Here is a tiny trained network, its code and every weight. The questions are about switching its units off for an input and a class, where a switched-off unit gives its printed mean instead of its output.

import numpy as np


def w(rows, s, z=0):
    codes = np.array(rows[::2]) - 128.0
    scale = np.full(codes.shape[1], s)
    scale[-1] = z or s
    return codes * scale


def f(y):
    return y / 2 * (1 + np.tanh(0.7978845608 * (y + 0.044715 * y**3)))


def log_softmax(a):
    a = a - a.max(-1, keepdims=True)
    return a - np.log(np.exp(a).sum(-1, keepdims=True))


def net(x, mask):
    res = np.array(x, float).reshape(1, 6) / 4 @ E
    y = f(res @ A[0][:, :-1].T + A[0][:, -1])
    res = res + np.where(mask, y, B[0][:, -1]) @ B[0][:, :-1]
    return log_softmax(res[-1] @ U[:, :-1].T + U[:, -1])


A, B = {}, {}
E = w([
[112,37,10,139],'x0',
[101,90,132,82],'x1',
[166,101,78,183],'x2',
[86,60,174,121],'x3',
[88,112,186,213],'x4',
[194,47,184,99],'x5',
],0.011)
A[0] = w([
[120,137,174,166,97],'neuron 0',
[133,50,178,126,56],'neuron 1',
[154,131,87,149,58],'neuron 2',
[117,152,131,156,167],'neuron 3',
[129,129,151,181,45],'neuron 4',
[102,92,158,111,174],'neuron 5',
[136,175,172,152,135],'neuron 6',
[214,164,136,67,110],'neuron 7',
[199,125,143,110,31],'neuron 8',
[103,128,125,106,72],'neuron 9',
[124,185,181,55,67],'neuron 10',
[117,131,103,250,198],'neuron 11',
[112,85,179,164,197],'neuron 12',
[124,44,186,141,65],'neuron 13',
[114,172,211,175,183],'neuron 14',
[165,138,116,97,75],'neuron 15',
[102,159,90,97,191],'neuron 16',
[124,156,149,136,107],'neuron 17',
[72,160,136,153,84],'neuron 18',
[41,100,96,49,178],'neuron 19',
[170,150,107,188,100],'neuron 20',
[71,133,139,157,6],'neuron 21',
[170,182,181,148,137],'neuron 22',
[176,147,82,81,150],'neuron 23',
[115,156,64,79,181],'neuron 24',
[126,196,166,181,120],'neuron 25',
[150,127,140,162,25],'neuron 26',
[115,148,114,156,93],'neuron 27',
[85,127,61,163,139],'neuron 28',
[128,135,104,100,138],'neuron 29',
[172,156,128,139,66],'neuron 30',
[118,189,165,84,80],'neuron 31',
[115,123,113,102,78],'neuron 32',
[135,177,172,102,3],'neuron 33',
[199,126,144,106,36],'neuron 34',
],0.016,0.0064)
B[0] = w([
[64,137,77,130,173],'neuron 0',
[91,6,167,157,185],'neuron 1',
[188,128,119,156,154],'neuron 2',
[86,148,128,121,165],'neuron 3',
[81,108,75,129,154],'neuron 4',
[113,97,139,198,174],'neuron 5',
[65,200,93,26,196],'neuron 6',
[241,65,117,58,200],'neuron 7',
[172,78,70,86,153],'neuron 8',
[128,142,154,150,128],'neuron 9',
[108,102,254,60,198],'neuron 10',
[122,161,37,195,252],'neuron 11',
[52,73,88,158,205],'neuron 12',
[78,13,156,175,196],'neuron 13',
[3,150,109,75,242],'neuron 14',
[164,111,129,136,146],'neuron 15',
[136,188,198,151,181],'neuron 16',
[115,161,136,102,152],'neuron 17',
[79,131,128,131,165],'neuron 18',
[153,135,249,194,210],'neuron 19',
[135,168,44,155,180],'neuron 20',
[71,128,89,143,146],'neuron 21',
[85,149,87,46,213],'neuron 22',
[218,116,136,145,193],'neuron 23',
[171,159,169,174,202],'neuron 24',
[46,210,97,99,216],'neuron 25',
[114,108,96,106,133],'neuron 26',
[116,135,108,145,147],'neuron 27',
[153,177,139,189,207],'neuron 28',
[169,140,156,151,151],'neuron 29',
[180,150,45,92,147],'neuron 30',
[116,144,215,80,184],'neuron 31',
[149,129,155,134,133],'neuron 32',
[95,171,207,96,165],'neuron 33',
[161,70,82,70,156],'neuron 34',
],0.0075,0.014)
U = w([
[184,126,177,147,128],'0',
[72,140,26,91,109],'1',
[109,5,114,157,127],'2',
[101,130,138,1,111],'3',
[254,67,91,37,128],'4',
[115,137,103,195,254],'5',
[188,161,44,192,13],'6',
],0.0092,0.0073)

Each question gives the input, the list of numbers given to net, and the class t.
The units are the neurons (one row each of A and B). Each row of codes is followed by its name. A weight is (code - 128) times the scale printed after its matrix; where a second scale follows, it is the last column's (A, B and U).
mask holds one flag per neuron, in row order. A switched-off neuron (its flag False) gives its mean, the last column of its row in B, instead of its output. The means were averaged over made-up inputs and are rounded, as every weight is.
A unit's drop is (log p(t) with every unit on - log p(t) with that unit switched off) / (log p(t) with every unit on - log p(t) with every unit switched off).
The circuit of an input: a set's keep is (log p(t) with only the set's units on - log p(t) with every unit switched off) / (log p(t) with every unit on - log p(t) with every unit switched off). Starting from the 12 units with the biggest drops (on a tie, the unit counted first), units are removed one at a time, each time the one whose removal leaves the highest keep (on an exact tie, the one counted first), for as long as the keep stays at least 0.8.
units of the circuit, in order: the units of the circuit, biggest drop first
unit that matters most: the unit with the biggest drop
k most important neurons: the k neurons with the biggest drops, biggest first
drop when u is switched off: that unit's drop, to one decimal
input [-2,-7,2,2,-1,8], class 2: units of the circuit, in order -> neuron 1
input [3,5,2,-8,4,6], class 4: units of the circuit, in order -> neuron 14; neuron 19; neuron 25
input [-4,4,-2,-5,3,-8], class 3: units of the circuit, in order -> neuron 31; neuron 10
input [-5,-3,-5,-3,6,-3], class 3: 2 most important neurons -> neuron 10; neuron 31
input [-3,-3,7,-3,-1,-4], class 6: units of the circuit, in order -> neuron 11; neuron 10; neuron 20
input [8,-5,-3,5,-5,-2], class 5: 3 most important neurons -> neuron 7; neuron 10; neuron 31
input [8,5,-2,-7,5,-1], class 5: 2 most important neurons -> neuron 7; neuron 19
input [8,8,-5,2,-2,2], class 2: 2 most important neurons -> neuron 1; neuron 13
input [6,-5,7,-1,-3,6], class 6: 2 most important neurons -> neuron 10; neuron 20
input [1,-2,-7,3,-1,-8], class 5: 2 most important neurons -> neuron 7; neuron 22
input [0,0,-2,0,-5,-1], class 0: drop when neuron 22 is switched off -> 0.1
input [2,7,-8,0,-3,4], class 0: drop when neuron 19 is switched off -> 0.2
input [0,4,-4,-4,0,-5], class 0: drop when neuron 14 is switched off -> 0.1
input [8,8,-3,-5,0,-6], class 0: unit that matters most -> neuron 19
input [-2,3,5,-5,-8,-7], class 0: drop when neuron 11 is switched off -> 0.2
